[121 123 171 122] : k_356
[196 141 146 197] : k_685
[124 115  93 195] : k_53
[124 133 165  91] : k_11
[127 136  78  97] : k_750
[127 125 121 149] : k_508
[121 135 197  92] : k_934
Table of tags by key:
[133] -> k_22
[136] -> k_154
[125] -> k_237
[141] -> k_631
[149] -> k_646
[124] -> k_208
[148] -> k_743
[135] -> k_431
[115] -> k_826
[123] -> k_765
join k_508 2:   k_237
common k_508 k_934:   [121]
common k_53 k_11:   [124]
common k_934 k_685:   [197]
chg k_934: [122 135 197  92]  1, [121]
which: [196 141 146 197]  k_685
chg k_750: [127 137  78  97]  2, [136]

[148 135 119 178 136 148 127 150 150 151 149 161 137 109 177 121  99 133
 154 149 119 152 158 150 124 128 153 144 140 131 166 133 147]  k_775
[148 135 119 178 136 148 127 150 150 151 149 161 137 109 177 121  99 133
 154 149 119 152 158 150 124  99 153 144 140 131 166 133 124]  k_34
[148 135 119 178 136 148 127 150 150 151 149 161 137 109 177 121  99 133
 154 149 119 152 158 150 124 128 153 144 140 131 166 133 124]  k_624
which: [148 135 119 178 136 148 127 150 150 151 149 161 137 109 177 121  99 133
 154 149 119 152 158 150 124 128 153 144 140 131 166 133 124]  k_624
size: [148 135 119 178 136 148 127 150 150 151 149 161 137 109 177 121  99 133
 154 149 119 152 158 150 124 128 153 144 140]  29

[ 99 123 145 146 125 124 144 108 112  93 151 136 116 114]  k_612
[111 119 135 112 117 131 167 160 129 110 109 121 138 131]  k_512
[104 137 130 113 106 124 138  99 135 138 112 122 118 109]  k_120
[108 134 116 133 129 140 148 114  95 117 127 124 117 135]  k_981
[117 117 119 193 121 121 116 155 122 130 133 128 120 145]  k_480
[140 112 145  97 140 131 111 126  88  93 135 133 130 107]  k_354
[158 141 132  74 106 139  90 149 125 153 100 127 122 135]  k_66
[ 97 122 141  82 121 126 153 104 124 123 136 115 135 144]  k_501
[109 123 122 151 142 136 138  96 148 114 129 139 128 121]  k_310
common k_512 k_612:   [112]
size: [ 97 122 141  82 121 126 153 104 124 123]  10
tags:
[153] -> k_214
[145] -> k_274
[121] -> k_607
[115] -> k_787
[144] -> k_382
[152] -> k_637
join k_501 7:   k_214

